Group and class of each row
[-3.1 -8.1 16.4 4.6 19.0 -17.9 -8.3 -24.0 -2.1 -16.5 4.1 -13.5 10.1 -31.1 12.5 8.5 -2.5 -12.6 -9.2 0.4 -7.5 3.2 -4.3 -16.8 -1.5 2.9 24.8 -3.5 35.7 3.3 19.7 10.3 5.6 11.1 -7.1 21.2 4.0 -17.7 30.5 13.1 -15.2 -38.9 -28.8 -9.1 44.2 4.4 -14.8 8.6 -7.1 -19.6 -14.9 5.3 -41.1 -5.8 -34.1 16.2 7.3 -3.8 0.2 24.2 5.9 -14.0 19.3 -8.0 -23.0 -14.6 1.2 -10.4 -14.5 9.5 -14.3 13.7 13.1 6.0 -20.3 -27.5 5.9 5.9] => C:N
[7.5 -31.5 10.4 -4.8 30.8 2.8 -2.5 -3.4 -46.2 3.8 -22.7 5.2 -4.3 -4.3 -6.9 37.5 -14.2 -6.2 -4.7 -8.5 -14.2 24.1 -9.0 -10.1 -8.6 -7.3 23.7 -3.1 21.8 -1.9 -13.2 -11.8 -4.5 11.3 -8.7 18.6 -5.8 -7.9 -31.8 -5.8 -7.9 -17.7 7.0 -8.7 21.9 -7.7 -12.3 4.3 -15.9 -6.1 -15.7 2.3 11.1 -13.9 -18.4 6.6 -6.1 -13.2 -4.6 15.3 12.4 -0.2 -4.8 28.7 -6.8 8.9 -11.7 -7.5 0.9 -8.1 2.1 -10.6 8.1 -4.8 -2.7 -2.2 7.7 -12.0] => S:Q
[2.5 -35.5 6.4 -4.8 10.2 12.3 10.2 3.3 -0.1 -2.5 2.0 5.4 5.7 -2.8 5.0 23.9 -3.0 4.5 8.3 -16.0 3.8 16.6 4.9 -5.1 -10.1 -8.4 1.3 -7.9 23.9 7.5 -1.5 10.1 6.7 -4.3 1.1 7.8 -3.6 4.4 1.8 -13.2 -4.3 -5.5 14.3 2.8 5.3 -10.7 3.5 -9.7 -4.1 -6.6 -9.1 2.3 43.5 -2.7 5.9 -3.0 -4.2 -5.6 -10.3 4.4 9.7 0.8 -4.9 4.8 8.6 13.9 -12.5 -4.2 4.2 5.7 -6.3 -1.1 -10.6 -7.0 2.3 9.7 22.5 -4.1] => F:E
[3.1 -21.0 9.6 -8.5 15.3 4.0 18.9 10.2 10.2 -4.6 -13.2 5.4 -6.9 0.6 -11.3 27.1 -5.1 3.8 -8.8 -19.1 3.6 6.1 -0.2 11.2 -13.7 -6.8 -9.6 -8.1 11.2 9.0 -28.3 11.4 -0.7 -3.9 -12.6 7.5 -4.9 11.2 -8.1 -7.9 9.1 15.0 15.4 -21.6 -6.6 -4.1 3.0 -23.8 1.7 1.3 12.3 10.1 32.3 9.2 5.9 -9.9 -4.6 -19.8 -7.3 7.6 1.4 10.8 13.8 11.6 17.1 9.9 -12.3 0.8 -0.3 1.7 -6.1 -9.5 -11.3 -12.4 10.5 2.8 8.8 12.3] => F:E
[7.3 -28.6 8.4 1.7 4.2 3.2 15.2 2.6 3.4 2.9 -5.1 4.9 -9.4 9.8 0.3 35.5 -10.1 -1.6 -5.5 -23.2 8.5 -5.6 4.8 -3.5 -12.9 -11.5 -2.4 -5.1 15.0 9.6 -3.4 -11.0 0.8 2.7 -11.2 2.4 -14.5 12.8 6.5 -11.6 30.1 5.8 28.9 -16.4 1.6 -11.8 -9.7 -30.4 -1.4 -13.9 11.8 5.8 43.0 20.1 -0.5 -13.3 -6.4 -17.3 -8.2 6.9 0.2 8.3 9.4 0.5 26.0 17.9 -5.1 9.6 2.0 5.7 2.1 -5.8 -15.3 15.5 8.6 -3.1 8.8 -6.3] => F:E
[-4.0 -29.7 18.2 15.2 6.5 -16.3 1.6 -10.7 16.3 -3.3 10.4 -10.1 -10.9 -16.8 14.1 -4.0 -15.2 -20.7 -20.8 -6.8 13.7 -2.8 -4.5 -6.8 0.7 1.0 -3.4 -5.3 31.2 5.4 -4.7 17.0 9.0 5.9 -10.8 9.9 -10.4 3.1 34.5 9.4 9.8 10.9 -3.3 -10.5 23.1 -8.2 -10.8 -15.7 8.1 -1.2 2.0 13.3 -32.4 17.2 -24.3 7.3 -11.5 1.7 -2.0 11.6 11.7 1.1 2.2 -10.1 1.6 -11.0 -2.7 3.8 -10.7 3.5 -11.1 4.9 -3.4 12.5 -10.9 -15.9 10.4 -16.7] => C:N
[21.9 -37.4 11.5 -12.9 32.6 7.0 -5.8 15.5 -38.4 -0.8 -10.5 -2.5 -21.1 -9.2 -30.5 20.6 -2.9 5.1 -19.0 -4.7 -6.6 25.4 -3.6 1.4 2.2 -7.5 16.5 -6.2 22.6 -14.8 0.2 14.3 3.4 -1.1 -13.0 13.1 -2.9 -9.8 -38.1 -11.0 -8.6 -24.0 -15.2 -13.8 24.2 -11.9 -2.1 -13.8 4.2 3.5 -18.7 10.6 -3.3 -5.7 0.0 32.3 -12.0 -2.0 -11.8 29.6 5.3 4.0 19.5 8.6 -10.9 14.2 -24.6 2.9 4.0 3.0 -2.1 -18.9 4.9 -3.5 -10.5 -8.3 20.2 -3.1] => S:Q
[-19.3 -22.1 -5.8 1.3 7.4 -0.7 -14.7 27.6 -47.6 22.3 -4.4 -0.3 -2.0 -21.5 -6.0 26.2 7.7 4.5 -10.7 -13.8 -3.2 19.1 -14.1 -0.8 -7.0 -6.5 4.3 -17.4 33.6 -11.9 -22.7 3.4 11.6 22.0 -14.4 6.7 -10.0 -18.9 -44.0 -4.0 -16.0 23.7 21.2 -3.3 30.9 15.2 -5.9 5.9 12.8 20.3 18.2 12.8 23.6 -17.6 26.2 -15.3 -12.0 1.7 -10.4 -10.6 -1.1 7.3 -2.7 15.4 0.8 1.9 -8.8 2.2 5.2 -9.0 -5.1 -13.1 6.1 18.4 11.2 -0.5 13.0 -18.5] => S:J
[-16.8 -16.9 -3.0 -16.8 -2.3 4.3 -23.8 12.2 -25.3 14.0 -1.1 -8.1 -16.7 -15.3 -3.3 -1.9 13.0 0.7 -11.3 -4.4 -2.3 -1.1 0.4 -3.4 10.8 -11.3 2.9 -12.4 18.0 -15.7 -9.0 6.1 0.5 7.5 -6.1 -6.5 -5.4 -7.5 -31.6 2.7 0.5 20.8 10.3 6.2 39.5 0.0 3.2 6.4 24.7 17.4 2.3 17.1 7.2 -7.8 17.6 -5.9 6.4 5.2 -5.9 -0.9 -4.0 8.6 3.1 4.6 -1.0 -4.8 -2.0 -8.9 3.3 -11.6 3.0 2.1 7.1 3.5 -0.2 -11.7 8.8 -22.8] => S:J
[-3.2 -48.3 5.6 -1.8 12.4 8.3 16.2 5.6 -6.2 0.0 10.5 -3.6 -2.6 -22.8 19.8 24.3 -8.7 4.6 -9.4 -27.8 3.7 19.7 -2.7 -13.3 -18.5 -9.1 2.6 -7.0 40.1 9.0 10.8 17.4 12.5 -7.8 -18.6 17.2 -12.4 -0.6 -1.8 -5.8 4.9 -15.4 -1.9 -5.0 28.0 -12.1 -14.4 -10.1 -2.3 -18.7 -13.4 8.8 5.3 5.9 -10.9 -2.4 -4.0 -10.1 -5.7 15.8 12.1 -9.1 10.4 -2.1 2.0 -2.7 -11.6 1.7 -3.6 -1.1 -15.1 -16.0 -7.0 -4.9 -12.0 -10.7 22.6 -6.7] => F:A
[5.5 5.2 3.2 2.3 -0.3 2.2 23.4 -13.0 21.7 -15.2 16.7 -4.6 29.5 -7.6 15.3 -11.7 -6.0 7.1 19.3 -2.5 0.9 10.2 10.2 -7.2 -14.0 14.0 1.9 -2.0 -9.2 10.1 14.9 14.2 12.7 7.9 8.8 -2.9 6.9 -4.5 63.6 -2.0 -15.6 -10.3 -4.3 14.5 -33.9 -1.9 1.7 -24.8 -24.6 -13.6 -1.1 -25.0 -18.1 -8.3 -14.6 -5.1 0.7 16.8 -2.8 8.0 10.6 -6.9 -11.5 -16.7 -5.7 8.9 -8.3 4.0 -1.5 18.3 -15.7 9.4 -6.5 -7.8 -16.7 4.9 -5.2 22.9] => C:H
[27.7 -17.9 -2.4 -0.1 2.3 1.4 24.3 19.1 12.4 -10.8 1.0 -1.4 -7.7 -11.4 -16.9 18.8 -12.7 2.1 2.1 -17.6 0.4 4.5 16.2 -3.8 -8.8 -11.8 -8.7 -5.3 -11.5 5.6 7.4 17.3 -0.4 9.1 -10.5 1.9 -15.9 1.7 14.7 -6.6 12.7 8.3 21.5 -11.7 -32.7 -17.8 -4.2 -50.8 -14.8 17.4 5.1 0.3 6.6 18.4 -11.5 -21.7 -18.6 5.0 -16.2 0.0 -7.5 11.0 2.3 -7.1 18.2 14.2 -16.6 30.5 5.0 10.5 -13.9 -9.8 -16.4 24.2 -1.2 -0.1 -4.5 4.9] => F:E
[0.6 -44.3 16.8 -8.1 15.9 1.8 26.9 1.6 7.5 -10.8 -0.4 4.8 -7.3 -8.0 5.2 29.3 -9.3 5.4 -2.5 -5.5 5.6 23.4 1.5 -2.6 -20.5 -14.2 10.2 -9.6 22.4 3.1 -10.1 16.2 -2.8 -12.3 -19.8 19.1 0.3 10.1 -3.2 -1.6 9.5 -7.2 12.4 -12.4 12.3 -8.7 -3.3 -14.8 2.1 -10.5 -2.4 16.4 27.9 6.3 -3.2 13.5 2.3 -22.7 -1.6 12.3 7.0 3.8 18.4 2.0 12.3 15.8 -5.5 -6.9 9.4 1.9 -10.5 -3.5 -13.7 -16.5 2.9 7.9 33.5 1.2] => F:E
[27.3 -33.9 17.7 -3.5 24.2 1.1 6.4 8.2 4.0 2.9 -4.3 9.8 2.2 11.8 -13.7 25.5 -10.6 -16.8 -8.2 -5.7 1.6 22.1 -5.4 18.3 -7.9 3.3 6.3 -6.1 18.3 15.0 -12.7 12.0 5.9 -3.7 -8.2 2.0 -7.1 15.0 -5.8 -13.1 5.1 6.3 -1.0 -12.2 -24.4 -11.7 9.0 -22.9 3.1 2.5 -7.1 5.6 21.4 14.5 1.8 -12.8 -13.6 -22.2 -14.1 14.0 6.5 7.6 -5.8 15.6 10.9 -1.2 -25.7 5.6 -1.5 -1.4 -5.1 -10.4 -10.9 -15.7 4.5 1.9 20.0 11.6] => F:E
[-16.4 3.2 10.7 2.2 0.4 -17.5 -8.5 -7.7 -7.1 -4.7 6.0 -13.2 -0.3 -17.1 7.4 8.1 2.2 -1.6 -10.5 -3.2 0.7 -1.8 -7.6 -6.9 4.7 1.6 3.6 -8.6 22.7 -6.8 0.2 3.5 -1.9 12.5 -8.2 11.0 0.9 -23.9 16.7 15.7 -5.3 2.7 -0.4 -7.5 18.2 11.7 -10.7 7.9 11.1 -6.7 10.6 5.9 -21.5 1.9 -3.0 -1.0 -1.0 0.8 -3.0 0.3 0.6 -5.5 15.8 -2.9 -3.5 -7.3 6.5 -5.9 -4.2 9.7 -7.8 10.7 6.6 11.8 -2.2 -16.6 3.7 -5.7] => C:N
[-2.2 -5.2 -5.8 5.8 -5.4 1.2 -16.4 27.0 -36.3 4.3 -4.5 -0.4 -15.1 -11.2 -30.0 9.7 4.5 0.7 -15.5 -6.6 -2.7 8.8 -5.7 0.9 7.3 -10.3 2.5 -9.3 15.0 -3.5 -23.0 3.5 -5.6 12.1 -10.6 -22.0 -7.2 -10.9 -33.2 -3.4 -4.6 26.1 23.8 0.8 9.0 9.0 8.6 -11.4 16.6 22.4 14.2 9.4 0.1 -4.3 28.6 0.9 -10.8 22.8 -7.5 -10.9 -9.4 9.7 -5.5 13.0 8.1 -1.3 -8.4 -2.6 5.3 2.4 -2.1 -15.2 16.4 12.3 7.6 -13.5 2.2 -18.0] => S:J
[5.3 -42.8 -1.9 5.5 1.8 0.2 22.9 26.0 17.9 0.2 3.8 -3.1 -6.2 -24.2 -9.2 24.2 -13.1 -11.3 -6.2 -26.2 6.0 5.6 -1.5 -0.6 -16.8 -8.2 -14.1 -13.1 23.7 10.4 -3.8 17.9 10.4 9.2 -20.7 0.7 -23.1 13.0 10.2 -6.4 14.2 24.0 28.4 -15.0 -11.3 -13.7 -8.6 -50.1 1.9 15.1 12.0 18.2 15.2 20.3 -7.0 -23.7 -20.5 5.7 -17.8 1.8 3.2 11.9 3.1 -5.0 24.2 -2.4 -27.7 29.1 -9.7 11.7 -19.1 -19.7 -3.6 14.1 -2.0 -7.0 9.3 -8.4] => F:E
[-1.7 -37.5 3.3 -1.8 8.4 1.9 26.7 -0.8 0.3 -0.9 -5.5 -1.8 -9.2 -16.5 6.9 7.1 -15.6 -9.9 -12.8 -9.4 -1.1 15.3 -2.1 -5.6 -11.4 -9.3 -1.8 -6.1 21.5 6.8 -21.4 9.3 0.5 -5.0 -13.3 12.2 -10.2 13.3 -17.0 -4.6 1.3 -0.1 0.6 0.9 18.3 -12.6 -4.5 -3.7 4.4 1.6 -11.4 9.5 2.4 0.4 -8.4 5.7 3.0 -5.4 -6.3 9.3 16.4 3.1 -8.4 11.4 1.1 -0.8 -10.3 -2.3 -3.1 -13.6 -7.0 -15.5 4.5 -15.5 -3.7 5.4 19.9 -13.5] => F:A
[5.5 -33.6 -2.0 -1.7 -2.6 7.3 26.4 11.8 0.4 0.2 -7.7 5.2 -22.8 -10.9 -6.0 13.1 -12.5 1.9 -8.3 -20.4 -7.3 3.6 -2.7 -5.6 -8.7 -9.3 -6.8 -4.8 14.4 8.4 -25.8 10.9 11.0 -6.8 -18.1 7.7 -11.4 23.0 -16.1 -5.8 17.9 -5.8 14.7 -12.6 7.0 -10.7 -2.3 -20.5 5.4 -11.0 -1.5 16.3 12.4 6.0 -2.3 -3.5 -0.7 1.8 -3.2 10.2 11.8 8.0 2.7 1.5 11.4 -6.3 -16.4 3.2 -2.6 -10.4 -3.8 -24.3 -3.1 -9.7 -10.4 2.7 14.9 -14.3] => F:A
[4.9 -44.3 -2.0 -1.3 22.4 -3.5 22.9 -5.9 0.9 -5.4 -12.4 -16.8 -35.1 -20.4 -3.1 19.4 -11.7 4.2 -10.7 -18.8 -0.6 10.0 1.2 -15.7 -0.1 -18.8 -1.9 -13.3 -1.9 -6.8 -2.5 11.4 -16.7 9.3 -20.0 4.6 -12.0 19.2 -19.8 1.6 9.7 -10.2 16.3 -3.7 31.4 -11.2 -14.8 -26.4 -0.7 5.8 -6.9 12.1 6.3 16.2 -14.8 23.4 -14.3 10.4 -5.9 8.7 9.7 18.8 6.2 16.0 -0.6 2.0 -12.8 31.9 -5.5 -13.2 -15.4 -7.7 -12.6 13.0 7.8 -3.6 15.3 -15.0] => F:A
[7.4 -34.5 26.8 -14.9 27.8 4.2 21.8 1.2 7.1 -1.8 -8.0 7.3 7.7 -5.2 -21.5 33.8 -13.2 0.2 -21.8 -21.7 11.2 16.3 -13.3 15.3 -20.4 10.9 -2.6 -19.4 39.3 15.4 -48.7 29.1 12.7 -4.7 -27.7 9.1 -3.9 7.8 9.8 -17.2 6.1 5.9 11.7 -27.2 0.3 6.2 6.2 -26.4 16.2 -16.7 17.3 16.6 26.1 10.1 19.4 1.4 -6.4 11.2 -12.2 4.9 9.4 3.5 18.2 15.3 14.7 17.0 -30.0 0.9 -8.2 19.6 -15.2 -35.8 -10.6 -8.1 5.2 9.3 28.8 19.2] => F:E
[1.7 -12.0 6.0 8.6 9.6 -6.0 3.1 1.0 4.6 -4.4 6.6 -12.7 5.2 -18.7 10.8 -14.7 1.6 -19.2 -2.3 9.6 1.7 14.8 9.6 -9.1 -2.9 -3.0 7.6 -13.9 6.9 -1.5 3.1 4.1 -2.8 4.3 3.5 -11.5 -7.6 -2.1 7.6 0.7 -19.8 -11.4 -12.6 20.4 9.8 -1.1 -0.1 9.4 -11.4 7.8 -15.5 -9.6 -14.2 -5.2 -9.1 9.4 -4.4 15.5 -1.0 1.4 7.2 0.7 -25.8 6.0 -11.1 2.6 -0.4 -6.3 -1.6 -3.2 -13.9 14.4 10.0 1.4 -4.9 3.9 3.3 -9.1] => C:H
[-1.6 -42.3 -1.4 4.5 -8.0 -2.1 22.0 1.9 10.7 -1.8 -0.9 -3.6 -16.4 -12.0 16.8 3.2 -7.7 -4.8 -4.4 -19.5 2.2 -9.3 4.2 -15.7 5.8 -19.7 -8.8 -3.9 1.5 11.1 -0.7 4.3 2.2 -1.9 -14.5 8.9 -15.8 33.1 -17.9 3.1 20.9 10.1 19.5 -0.2 31.4 -22.0 -10.9 -24.8 4.0 -0.1 -2.8 16.5 15.1 10.0 -25.3 -4.9 -11.7 -17.4 -0.9 8.5 13.8 12.0 -1.7 -1.3 11.0 -16.5 -6.1 13.4 0.3 -24.8 -4.3 2.8 -14.8 2.8 -4.7 -0.3 11.8 -31.8] => F:A
[1.0 13.2 -1.6 -0.2 -0.1 0.9 15.9 -6.4 18.5 -9.9 -3.9 -3.1 4.3 6.0 6.3 -10.0 -9.2 8.1 7.3 5.1 2.1 0.6 5.4 -2.6 5.5 7.6 -5.3 -7.1 -20.4 1.2 -10.0 13.3 -2.8 0.5 3.0 -3.2 4.7 5.2 32.7 -1.4 -6.4 4.8 5.4 5.0 -18.9 -3.6 5.4 -9.9 -6.3 -2.9 1.4 -10.2 -9.4 0.5 -1.8 11.0 0.1 13.0 0.0 -2.6 5.7 0.5 -3.4 4.5 -5.7 6.0 0.1 3.9 0.9 0.3 -4.9 2.7 -4.2 -6.7 1.1 15.5 0.7 7.3] => C:H
[16.5 -20.4 11.2 -1.1 34.1 -5.2 -5.3 8.4 -39.3 -1.2 -12.2 -3.4 -3.8 1.4 -10.4 20.4 -8.5 -1.4 -5.2 10.2 -4.8 33.9 -1.8 -3.2 -1.5 5.3 13.8 -14.2 13.0 -14.3 -1.4 3.4 -6.9 7.4 -1.5 10.0 -26.3 -19.3 -1.5 -6.9 -17.1 0.6 0.8 -1.4 -4.6 -7.8 -0.6 -7.9 -6.8 14.2 -7.5 -3.7 -13.1 -2.9 -1.8 6.0 -17.4 -10.3 -8.1 11.3 3.9 5.4 -7.2 20.1 -12.1 37.4 -20.9 3.3 6.3 7.2 1.7 -0.3 5.6 6.2 1.1 -3.6 9.5 -1.7] => S:Q
[-6.2 -13.5 32.0 3.7 9.4 -23.1 9.4 -15.4 12.3 -23.7 64.5 -1.4 2.1 -7.0 15.4 2.8 -8.0 -4.2 -18.9 0.3 8.6 6.3 -4.7 -2.5 -8.7 13.8 5.2 -12.5 40.8 -1.5 3.3 12.3 6.6 -12.1 -8.9 19.4 5.9 -8.4 51.4 2.5 0.6 -4.9 -18.1 -6.4 8.6 0.0 -7.0 -6.0 8.2 -23.0 -2.6 15.8 -30.8 8.0 -1.1 16.8 -3.3 2.9 -5.3 9.8 5.8 -14.3 17.3 -13.5 -5.2 0.9 5.5 -13.4 -2.4 27.9 -0.2 8.5 0.5 -5.0 -11.0 -13.4 29.3 -0.5] => C:N
[1.3 -29.0 10.7 -3.4 16.8 -1.4 -7.5 10.7 -37.2 0.2 -7.4 9.0 -8.8 -1.4 -13.9 21.9 -5.5 5.4 -16.2 -3.7 -1.6 11.6 -7.7 -1.2 -1.1 -1.9 17.3 -10.7 20.1 -11.3 -20.1 5.7 6.6 -0.2 -7.4 17.0 -6.7 -6.9 -21.0 -14.7 1.9 4.9 4.0 -9.2 11.7 -7.3 4.7 -14.9 9.3 -1.0 -3.2 10.7 5.7 -11.2 13.0 5.0 -10.4 -5.7 -10.8 8.0 2.5 4.1 7.8 14.5 -1.8 16.7 -19.7 -5.2 7.2 1.1 -0.1 -7.1 1.6 -4.6 3.3 -2.0 24.6 -10.5] => S:Q
